Below is a small trained network, with its code and all its weights. Each question gives an input and a target symbol and asks what happens when units are switched off, that is, made to give their printed mean instead of their output.

import numpy as np


def w(rows, s, z=0):
    codes = np.array(rows[::2]) - 128.0
    scale = np.full(codes.shape[1], s)
    scale[-1] = z or s
    return codes * scale


def f(y):
    return np.maximum(y, 0)


def softmax(a):
    e = np.exp(a - a.max(-1, keepdims=True))
    return e / e.sum(-1, keepdims=True)


def log_softmax(a):
    a = a - a.max(-1, keepdims=True)
    return a - np.log(np.exp(a).sum(-1, keepdims=True))


def net(x, mask):
    ids = ['αβγεζηθλξπστφψ'.index(c) for c in x.split()]
    T = len(ids)
    res = E[ids] + P[:T]
    u = 0
    for l in range(2):
        q, k, v = (res @ M[l].T for M in (Q, K, V))
        z = softmax(np.where(np.tri(T) > 0, q @ k.T / 4**0.5, -1e9)) @ v
        res = res + np.where(mask[u], z, O[l][:, -1]) @ O[l][:, :-1]
        u += 1
        y = f(res @ A[l][:, :-1].T + A[l][:, -1])
        res = res + np.where(mask[u : u + 4], y, B[l][:, -1]) @ B[l][:, :-1]
        u += 4
    return log_softmax(res[-1] @ U[:, :-1].T + U[:, -1])


Q, K, V, O, A, B = {}, {}, {}, {}, {}, {}
E = w([
[130,119,160],'α',
[122,108,160],'β',
[135,121,167],'γ',
[167,158,158],'ε',
[254,199,132],'ζ',
[179,72,94],'η',
[63,73,164],'θ',
[53,115,186],'λ',
[61,234,52],'ξ',
[162,184,203],'π',
[94,69,136],'σ',
[149,112,150],'τ',
[157,119,145],'φ',
[109,177,188],'ψ',
],0.015)
P = w([
[119,129,254],'0',
[126,116,189],'1',
[132,114,165],'2',
[128,114,147],'3',
[133,117,141],'4',
[143,124,134],'5',
[143,120,125],'6',
[156,139,126],'7',
[158,139,122],'8',
[160,147,119],'9',
[168,153,116],'10',
[181,162,113],'11',
],0.0094)
Q[0] = w([
[53,148,103],'0.h1',
[144,167,117],'0.h1',
[184,62,255],'0.h1',
[112,163,156],'0.h1',
],0.0097)
K[0] = w([
[70,182,88],'0.h1',
[155,254,138],'0.h1',
[175,77,205],'0.h1',
[143,215,206],'0.h1',
],0.0082)
V[0] = w([
[214,85,82],'0.h1',
[90,236,70],'0.h1',
[118,141,219],'0.h1',
[2,185,178],'0.h1',
],0.0075)
O[0] = w([
[179,42,129,134],'0.h1',
[52,167,2,3],'0.h1',
[60,94,203,243],'0.h1',
[48,146,217,97],'0.h1',
],0.0068,0.0036)
A[0] = w([
[204,254,141,201],'0.n1',
[167,115,188,127],'0.n2',
[100,198,80,127],'0.n3',
[45,193,160,254],'0.n4',
],0.0074,0.0066)
B[0] = w([
[230,91,186,237],'0.n1',
[60,176,218,224],'0.n2',
[179,177,138,139],'0.n3',
[254,69,22,254],'0.n4',
],0.0084,0.0066)
Q[1] = w([
[175,165,12],'1.h1',
[74,155,126],'1.h1',
[184,130,133],'1.h1',
[86,185,141],'1.h1',
],0.011)
K[1] = w([
[55,3,32],'1.h1',
[38,12,186],'1.h1',
[162,145,81],'1.h1',
[122,25,224],'1.h1',
],0.0081)
V[1] = w([
[182,95,2],'1.h1',
[95,21,148],'1.h1',
[165,110,125],'1.h1',
[104,175,19],'1.h1',
],0.0072)
O[1] = w([
[123,116,64,154],'1.h1',
[255,98,59,80],'1.h1',
[202,98,99,202],'1.h1',
[105,213,78,2],'1.h1',
],0.007,0.0083)
A[1] = w([
[33,85,87,148],'1.n1',
[150,174,254,211],'1.n2',
[92,156,158,156],'1.n3',
[184,99,58,4],'1.n4',
],0.0079,0.0037)
B[1] = w([
[134,161,161,136],'1.n1',
[58,77,74,250],'1.n2',
[117,97,82,131],'1.n3',
[125,245,246,143],'1.n4',
],0.012,0.014)
U = w([
[139,32,54,192],'α',
[254,164,187,126],'β',
[100,146,100,96],'γ',
[168,133,106,14],'ε',
[129,180,59,173],'ζ',
[254,111,30,254],'η',
[144,144,148,24],'θ',
[255,207,254,74],'λ',
[149,139,124,26],'ξ',
[73,161,108,139],'π',
[138,154,173,40],'σ',
[105,167,134,119],'τ',
[111,183,232,67],'φ',
[113,138,62,89],'ψ',
],0.0073,0.0085)

Each question gives the input, a string of symbols that net reads in full, and the target symbol t.
The units are the heads (4 rows each of Q, K, V and O) and the neurons (one row each of A and B). Each row of codes is followed by its name. A weight is (code - 128) times the scale printed after its matrix; where a second scale follows, it is the last column's (O, A, B and U).
mask holds one flag per unit, layer by layer, with each layer's heads first. A switched-off unit (its flag False) gives its mean, the last column of its rows in O or B, instead of its output. The means were averaged over made-up inputs and are rounded, as every weight is.
A unit's drop is (log p(t) with every unit on - log p(t) with that unit switched off) / (log p(t) with every unit on - log p(t) with every unit switched off).
The circuit of an input: a set's keep is (log p(t) with only the set's units on - log p(t) with every unit switched off) / (log p(t) with every unit on - log p(t) with every unit switched off). Starting from all 10 units, units are removed one at a time, each time the one whose removal leaves the highest keep (on an exact tie, the one counted first), for as long as the keep stays at least 0.8.
circuit, biggest first: the units of the circuit, biggest drop first
top k neurons: the k neurons with the biggest drops, biggest first
drop when u is switched off: that unit's drop, to one decimal
input η η ψ λ λ η π η π λ η η, target λ: circuit, biggest first => 1.n4, 1.n2
input ε λ η ψ ψ η γ λ, target η: circuit, biggest first => 0.n4, 1.n2, 1.h1, 0.h1
input ψ ζ π, target α: circuit, biggest first => 1.n2, 1.h1, 0.n1
input ψ φ ψ φ ζ ψ ζ η η η, target β: top 2 neurons => 1.n4, 1.n2
input γ τ λ η ζ λ η ε, target α: top 2 neurons => 1.n2, 0.n4
input ψ η η τ α τ η, target β: top 2 neurons => 1.n2, 1.n4
input ζ σ η η η ε, target α: top 3 neurons => 0.n4, 1.n2, 0.n1
input η φ ψ π α ξ, target ζ: circuit, biggest first => 1.h1, 0.n4, 0.h1
input σ ψ ζ ψ η η ψ ψ η η π, target α: top 2 neurons => 1.n2, 0.n1
input η σ ψ, target α: top 3 neurons => 1.n2, 1.n4, 0.n2
input α ζ β φ ζ α λ φ τ φ ξ, target ζ: top 3 neurons => 0.n4, 1.n4, 0.n2
input ψ γ η ψ, target η: circuit, biggest first => 0.n4, 1.h1
input α ε ζ, target α: drop when 0.n1 is switched off => 0.2
input ψ η ε η ε β ψ, target η: drop when 0.n4 is switched off => 1.5
input ψ β η η λ η ψ η, target λ: drop when 1.n2 is switched off => 0.4
